Below is a small trained network, with its code and all its weights. Each question gives an input and a class and asks what happens when units are switched off, that is, made to give their printed mean instead of their output.

import numpy as np


def w(rows, s, z=0):
    codes = np.array(rows[::2]) - 128.0
    scale = np.full(codes.shape[1], s)
    scale[-1] = z or s
    return codes * scale


def norm(h):
    return h / np.sqrt((h * h).mean(-1, keepdims=True) + 1e-5)


def f(y):
    return y / 2 * (1 + np.tanh(0.7978845608 * (y + 0.044715 * y**3)))


def log_softmax(a):
    a = a - a.max(-1, keepdims=True)
    return a - np.log(np.exp(a).sum(-1, keepdims=True))


def net(x, mask):
    res = np.array(x, float).reshape(1, 3) / 4 @ E
    u = 0
    for l in range(2):
        y = f(norm(res) @ A[l][:, :-1].T + A[l][:, -1])
        res = res + np.where(mask[u : u + 9], y, B[l][:, -1]) @ B[l][:, :-1]
        u += 9
    return log_softmax(norm(res)[-1] @ U[:, :-1].T + U[:, -1])


A, B = {}, {}
E = w([
[146,113,10,151,128,192,196,185,34,136],'x0',
[91,116,68,109,182,16,124,138,91,172],'x1',
[143,109,55,138,154,87,146,15,148,1],'x2',
],0.0025)
A[0] = w([
[161,196,190,175,71,236,112,139,195,128,67],'L0N1',
[145,93,95,160,108,169,186,106,133,68,71],'L0N2',
[89,164,231,85,121,56,69,137,131,210,150],'L0N3',
[166,126,137,185,45,212,169,86,136,57,52],'L0N4',
[113,176,79,132,78,204,177,239,48,228,76],'L0N5',
[111,183,226,147,115,145,69,104,237,91,44],'L0N6',
[116,113,72,87,186,50,127,98,90,110,45],'L0N7',
[98,180,212,83,84,177,71,197,156,191,111],'L0N8',
[106,186,138,115,138,55,67,3,211,15,6],'L0N9',
],0.0031,0.0024)
B[0] = w([
[152,78,154,133,142,93,205,99,77,120,198],'L0N1',
[67,175,103,100,100,179,79,150,121,104,144],'L0N2',
[142,190,47,152,206,146,73,126,173,146,251],'L0N3',
[158,153,156,71,145,190,44,201,159,120,173],'L0N4',
[158,21,219,103,154,80,103,142,159,98,255],'L0N5',
[122,132,116,111,52,135,158,106,2,135,210],'L0N6',
[76,107,155,185,121,104,188,164,153,188,141],'L0N7',
[99,160,74,151,35,143,176,58,80,93,241],'L0N8',
[145,17,207,100,124,130,144,226,123,151,235],'L0N9',
],0.0037,0.0028)
A[1] = w([
[61,164,3,150,114,81,186,95,84,105,1],'L1N1',
[158,101,143,120,136,60,112,119,124,183,148],'L1N2',
[144,219,28,131,163,193,77,139,186,80,92],'L1N3',
[160,235,138,162,56,174,161,36,101,150,102],'L1N4',
[129,235,94,146,151,127,45,125,171,182,61],'L1N5',
[86,112,152,161,148,78,160,100,236,118,85],'L1N6',
[135,88,186,85,116,141,121,137,143,74,103],'L1N7',
[141,117,93,134,141,119,183,100,127,93,112],'L1N8',
[144,87,138,174,103,183,193,172,121,114,124],'L1N9',
],0.005,0.0033)
B[1] = w([
[217,133,253,127,46,198,113,59,149,99,174],'L1N1',
[104,156,74,141,159,146,154,140,137,111,227],'L1N2',
[30,186,62,86,182,99,98,177,119,175,193],'L1N3',
[108,40,65,157,226,39,154,232,137,173,252],'L1N4',
[117,169,135,70,70,212,100,80,127,37,189],'L1N5',
[134,131,94,135,146,137,126,191,71,178,143],'L1N6',
[147,182,113,156,90,158,143,90,110,156,250],'L1N7',
[105,134,139,95,119,158,109,180,134,147,130],'L1N8',
[108,196,138,120,110,98,88,45,175,109,223],'L1N9',
],0.0057,0.0026)
U = w([
[119,61,97,170,218,25,154,187,111,191,205],'0',
[207,121,227,131,1,181,129,57,124,91,142],'1',
[51,248,46,79,157,174,62,130,138,108,10],'2',
],0.0082,0.0013)

Each question gives the input, the list of numbers given to net, and the class t.
The units are the neurons (one row each of A and B). Each row of codes is followed by its name. A weight is (code - 128) times the scale printed after its matrix; where a second scale follows, it is the last column's (A, B and U).
mask holds one flag per neuron, layer by layer. A switched-off neuron (its flag False) gives its mean, the last column of its row in B, instead of its output. The means were averaged over made-up inputs and are rounded, as every weight is.
A unit's drop is (log p(t) with every unit on - log p(t) with that unit switched off) / (log p(t) with every unit on - log p(t) with every unit switched off).
The circuit of an input: a set's keep is (log p(t) with only the set's units on - log p(t) with every unit switched off) / (log p(t) with every unit on - log p(t) with every unit switched off). Starting from the 12 units with the biggest drops (on a tie, the unit counted first), units are removed one at a time, each time the one whose removal leaves the highest keep (on an exact tie, the one counted first), for as long as the keep stays at least 0.8.
units of the circuit, in order: the units of the circuit, biggest drop first
most important unit: the unit with the biggest drop
top k neurons: the k neurons with the biggest drops, biggest first
k most important neurons of layer l: the k neurons of layer l with the biggest drops, biggest first
drop of u: that unit's drop, to one decimal
input [5,2,6], class 1: most important unit -> L1N1
input [6,3,1], class 1: top 2 neurons -> (L0N9, L1N1)
input [7,-5,-1], class 1: top 2 neurons -> (L0N5, L0N3)
input [7,0,-5], class 1: units of the circuit, in order -> (L1N4, L0N5)
input [-4,-2,0], class 0: top 2 neurons -> (L0N6, L0N5)
input [-1,1,-7], class 2: top 3 neurons -> (L0N3, L1N5, L0N6)
input [-1,8,-6], class 2: 2 most important neurons of layer 1 -> (L1N5, L1N4)
input [0,4,-5], class 2: top 2 neurons -> (L0N3, L0N9)
input [0,4,-7], class 2: top 3 neurons -> (L0N3, L0N9, L1N5)
input [-1,-7,-8], class 0: top 3 neurons -> (L1N4, L0N8, L0N9)
input [-1,-2,0], class 0: top 2 neurons -> (L1N4, L0N5)
input [3,0,-7], class 1: top 2 neurons -> (L0N5, L1N4)
input [-7,4,-4], class 2: top 2 neurons -> (L0N3, L1N5)
input [7,7,2], class 1: top 2 neurons -> (L1N1, L0N9)
input [2,-3,-5], class 1: most important unit -> L0N5
input [5,-1,-8], class 1: top 2 neurons -> (L1N4, L0N5)
input [7,1,3], class 1: drop of L1N1 -> 1.9
input [7,4,8], class 1: drop of L1N1 -> 1.6
input [-4,3,-6], class 2: drop of L1N5 -> 0.4
input [2,-7,2], class 2: most important neuron of layer 0 -> (L0N4)
